Here is a tiny trained network, its code and every weight. The questions are about switching its units off for an input and a class, where a switched-off unit gives its printed mean instead of its output.

import numpy as np


def w(rows, s, z=0):
    codes = np.array(rows[::2]) - 128.0
    scale = np.full(codes.shape[1], s)
    scale[-1] = z or s
    return codes * scale


def f(y):
    return y / 2 * (1 + np.tanh(0.7978845608 * (y + 0.044715 * y**3)))


def log_softmax(a):
    a = a - a.max(-1, keepdims=True)
    return a - np.log(np.exp(a).sum(-1, keepdims=True))


def net(x, mask):
    res = np.array(x, float).reshape(1, 8) / 4 @ E
    y = f(res @ A[0][:, :-1].T + A[0][:, -1])
    res = res + np.where(mask, y, B[0][:, -1]) @ B[0][:, :-1]
    return log_softmax(res[-1] @ U[:, :-1].T + U[:, -1])


A, B = {}, {}
E = w([
[185,213,11,117,140,125,254,89,145,52,204],'x0',
[166,80,130,205,123,157,127,10,86,40,43],'x1',
[98,74,235,94,179,190,181,159,110,25,195],'x2',
[172,73,133,103,68,115,74,119,130,117,180],'x3',
[71,150,76,84,21,158,77,182,99,41,95],'x4',
[132,116,118,125,118,142,138,132,104,143,138],'x5',
[130,145,131,131,158,114,114,134,154,104,114],'x6',
[161,239,195,6,170,136,117,66,56,157,102],'x7',
],0.0062)
A[0] = w([
[111,99,122,183,114,123,165,164,198,114,139,63],'N1',
[191,106,164,190,146,131,142,57,119,110,80,167],'N2',
[88,87,164,126,87,171,103,144,95,173,55,81],'N3',
[164,109,162,172,154,98,176,92,130,173,154,107],'N4',
[135,173,111,159,90,91,98,108,141,167,102,26],'N5',
[132,175,157,94,121,91,158,109,71,127,111,102],'N6',
[143,195,85,172,122,110,77,82,164,208,141,87],'N7',
[119,159,147,1,146,139,120,100,80,102,94,94],'N8',
[194,142,64,116,163,131,156,93,141,110,182,141],'N9',
[88,111,165,149,132,79,74,140,112,152,57,131],'N10',
[91,73,91,155,109,114,120,157,194,99,179,156],'N11',
[149,104,190,164,169,90,123,78,183,163,168,229],'N12',
[122,145,83,99,94,89,196,99,137,101,181,65],'N13',
[141,82,180,121,145,159,74,150,122,150,87,88],'N14',
[111,120,175,129,136,154,137,125,111,81,163,78],'N15',
[153,162,50,122,90,106,74,138,103,154,61,135],'N16',
[204,152,75,155,119,70,112,133,107,141,29,141],'N17',
[160,187,91,163,146,142,140,145,141,77,167,82],'N18',
[160,154,69,164,78,95,107,105,127,183,82,62],'N19',
[157,208,157,63,124,147,91,82,103,148,159,83],'N20',
[170,114,142,150,193,84,127,118,123,145,153,82],'N21',
[158,220,109,168,71,143,164,94,118,84,181,111],'N22',
[99,116,170,133,127,114,161,137,116,84,142,13],'N23',
[85,151,106,93,79,194,128,151,91,49,110,139],'N24',
[137,98,158,121,164,177,153,162,111,77,128,254],'N25',
[75,128,185,104,170,198,136,109,147,61,150,137],'N26',
[48,113,77,110,77,128,94,170,119,62,85,163],'N27',
[126,177,147,117,123,141,125,195,144,164,173,47],'N28',
[171,104,128,155,119,177,141,69,94,104,60,3],'N29',
[73,172,135,106,49,169,108,151,129,116,99,112],'N30',
[128,158,98,88,127,118,107,178,140,192,224,105],'N31',
[87,149,150,111,91,69,153,190,123,173,159,102],'N32',
[119,91,89,195,123,109,135,189,140,109,117,68],'N33',
[115,43,85,190,126,109,144,134,141,145,159,126],'N34',
[121,129,135,81,134,74,144,191,138,166,157,123],'N35',
[123,84,169,149,124,128,82,157,119,138,97,105],'N36',
[186,154,168,58,153,116,113,123,116,137,88,144],'N37',
[74,167,123,96,126,109,122,146,99,131,145,204],'N38',
[84,167,149,119,104,91,148,163,146,158,172,33],'N39',
[98,149,110,83,89,119,148,128,177,91,116,50],'N40',
[164,111,180,157,146,180,137,183,86,90,177,55],'N41',
[103,187,83,98,83,173,49,146,90,65,118,119],'N42',
[87,114,168,150,158,133,64,149,107,138,101,89],'N43',
[149,119,101,169,73,183,76,38,46,52,83,138],'N44',
[105,125,172,119,138,162,142,137,122,79,176,75],'N45',
[146,149,62,116,142,114,160,103,118,65,143,79],'N46',
[138,180,160,80,105,124,122,75,108,123,111,55],'N47',
[165,130,116,63,129,115,67,65,98,139,146,189],'N48',
],0.009,0.0059)
B[0] = w([
[153,36,106,46,223,168,133,72,140,154,66,168],'N1',
[95,224,91,191,111,149,39,127,167,64,135,235],'N2',
[91,112,128,97,136,45,160,114,63,101,153,197],'N3',
[146,138,187,169,149,153,75,57,155,190,213,185],'N4',
[190,21,228,168,98,97,191,139,155,89,139,152],'N5',
[125,86,107,104,151,154,114,126,123,161,90,174],'N6',
[194,99,180,125,25,122,231,168,171,108,127,203],'N7',
[166,68,75,80,177,157,142,106,144,123,135,216],'N8',
[66,152,152,109,150,54,114,160,30,127,133,226],'N9',
[97,123,82,96,147,63,135,153,31,90,193,210],'N10',
[161,100,37,91,176,153,124,150,151,185,89,219],'N11',
[151,226,152,138,127,134,66,110,82,248,214,249],'N12',
[88,93,158,76,142,56,108,150,76,94,146,188],'N13',
[74,112,138,76,138,40,157,161,43,71,175,190],'N14',
[199,73,188,189,65,133,181,182,207,104,97,155],'N15',
[172,127,178,149,91,147,213,190,156,127,170,223],'N16',
[175,147,169,138,59,146,183,192,190,122,161,217],'N17',
[105,89,140,89,145,60,133,110,69,121,128,176],'N18',
[213,31,180,112,53,113,190,213,187,91,115,194],'N19',
[158,48,70,60,180,166,151,118,119,112,51,205],'N20',
[114,113,193,137,92,151,79,28,144,188,158,158],'N21',
[88,103,139,108,112,59,123,121,33,125,136,212],'N22',
[151,83,206,125,93,112,118,107,163,136,99,127],'N23',
[152,172,184,136,137,125,123,60,122,247,187,207],'N24',
[192,191,87,151,37,125,184,223,156,143,141,242],'N25',
[181,115,127,149,45,126,225,166,207,115,134,210],'N26',
[139,210,215,107,140,172,104,73,107,237,144,227],'N27',
[75,81,151,182,108,130,53,93,188,24,76,165],'N28',
[89,79,138,167,99,127,45,82,208,20,46,166],'N29',
[138,141,163,184,174,119,127,90,121,189,178,183],'N30',
[45,155,120,210,139,153,60,139,192,52,152,226],'N31',
[81,129,102,219,81,119,65,83,166,58,112,191],'N32',
[160,20,95,53,233,174,146,78,120,163,3,173],'N33',
[155,101,54,60,151,173,120,123,79,159,62,210],'N34',
[44,220,126,174,86,146,66,112,191,40,66,198],'N35',
[108,140,136,72,132,80,132,142,93,110,114,186],'N36',
[146,77,10,105,165,165,158,113,127,141,52,203],'N37',
[117,198,76,130,135,180,120,132,128,140,140,204],'N38',
[84,53,212,222,140,132,96,84,185,35,52,152],'N39',
[132,135,164,151,122,90,96,83,129,141,107,137],'N40',
[178,101,176,127,76,132,175,161,168,125,121,160],'N41',
[143,149,188,154,152,139,130,39,138,197,186,208],'N42',
[87,119,134,65,150,77,158,153,83,95,139,181],'N43',
[49,226,79,225,132,153,68,121,164,77,97,254],'N44',
[199,115,202,172,64,103,213,196,156,93,104,161],'N45',
[51,108,162,84,175,60,135,117,65,62,175,189],'N46',
[160,32,109,117,187,138,131,111,163,124,104,164],'N47',
[136,116,100,112,134,173,105,207,102,155,99,209],'N48',
],0.0057,0.0074)
U = w([
[199,118,197,138,74,115,205,183,184,103,147,99],'0',
[91,134,158,87,149,2,138,131,54,92,163,101],'1',
[86,161,143,185,128,161,67,98,194,49,107,104],'2',
[178,83,88,67,193,197,144,96,141,157,80,97],'3',
[146,198,106,125,118,141,135,161,130,152,166,248],'4',
[158,175,216,138,149,143,119,52,144,212,190,98],'5',
],0.0091,0.014)

Each question gives the input, the list of numbers given to net, and the class t.
The units are the neurons (one row each of A and B). Each row of codes is followed by its name. A weight is (code - 128) times the scale printed after its matrix; where a second scale follows, it is the last column's (A, B and U).
mask holds one flag per neuron, in row order. A switched-off neuron (its flag False) gives its mean, the last column of its row in B, instead of its output. The means were averaged over made-up inputs and are rounded, as every weight is.
A unit's drop is (log p(t) with every unit on - log p(t) with that unit switched off) / (log p(t) with every unit on - log p(t) with every unit switched off).
The circuit of an input: a set's keep is (log p(t) with only the set's units on - log p(t) with every unit switched off) / (log p(t) with every unit on - log p(t) with every unit switched off). Starting from the 12 units with the biggest drops (on a tie, the unit counted first), units are removed one at a time, each time the one whose removal leaves the highest keep (on an exact tie, the one counted first), for as long as the keep stays at least 0.8.
units of the circuit, in order: the units of the circuit, biggest drop first
k most important neurons: the k neurons with the biggest drops, biggest first
drop when u is switched off: that unit's drop, to one decimal
input [1,6,-7,0,3,3,0,-8], class 3: units of the circuit, in order	(N33)
input [-5,3,1,0,7,5,-2,-4], class 5: units of the circuit, in order	(N27, N24)
input [4,-7,-8,-5,-7,4,-4,4], class 0: units of the circuit, in order	(N7, N19)
input [-4,-6,4,1,1,-5,4,-6], class 2: 3 most important neurons	(N35, N32, N28)
input [2,8,-7,-7,-7,-7,-5,-2], class 2: 4 most important neurons	(N2, N29, N44, N25)
input [0,-7,7,6,8,-6,7,2], class 5: units of the circuit, in order	(N24, N42)
input [7,-6,-7,-1,-1,-4,-7,-4], class 0: units of the circuit, in order	(N7, N19)
input [6,-7,0,-2,-3,5,5,3], class 2: units of the circuit, in order	(N31, N35, N28)
input [2,7,5,-8,-6,6,8,7], class 2: 2 most important neurons	(N2, N29)
input [8,7,-7,7,5,5,-3,2], class 1: 3 most important neurons	(N22, N46, N9)
input [5,4,6,-7,-8,-2,-6,-7], class 5: 2 most important neurons	(N4, N12)
input [8,7,0,-3,8,0,1,3], class 1: 2 most important neurons	(N46, N22)
input [-4,1,3,-2,6,5,3,4], class 5: 2 most important neurons	(N24, N42)
input [-5,-6,-5,-6,6,-6,5,4], class 2: units of the circuit, in order	(N32)
input [-6,7,1,8,-6,7,7,6], class 2: 4 most important neurons	(N2, N44, N29, N9)
input [3,6,-3,-2,-8,3,1,8], class 3: 2 most important neurons	(N37, N20)
input [-1,-6,-6,1,3,5,-1,-7], class 3: 4 most important neurons	(N33, N11, N34, N1)
input [5,-8,8,-2,7,-6,3,6], class 0: 2 most important neurons	(N26, N45)
input [-6,-7,6,2,4,-1,7,5], class 2: 3 most important neurons	(N35, N28, N32)
input [-7,4,7,5,3,5,5,-1], class 0: units of the circuit, in order	(N26)
input [-8,-8,-8,3,7,-2,-3,-4], class 0: 2 most important neurons	(N16, N19)
input [-6,-5,5,-6,7,-2,-1,4], class 5: 2 most important neurons	(N24, N27)
input [-7,-1,5,5,8,1,-1,6], class 5: 4 most important neurons	(N42, N24, N27, N30)
input [-7,2,-2,-6,-1,-6,0,-8], class 3: drop when N20 is switched off	-0.1
input [4,3,-8,3,-8,0,2,2], class 0: drop when N45 is switched off	0.0
input [-2,2,-8,-7,-8,-6,7,-4], class 0: drop when N7 is switched off	0.6
input [3,-2,-3,2,7,-5,-4,-5], class 5: drop when N42 is switched off	0.1
input [-8,6,-6,-4,0,-5,4,7], class 1: units of the circuit, in order	(N10)
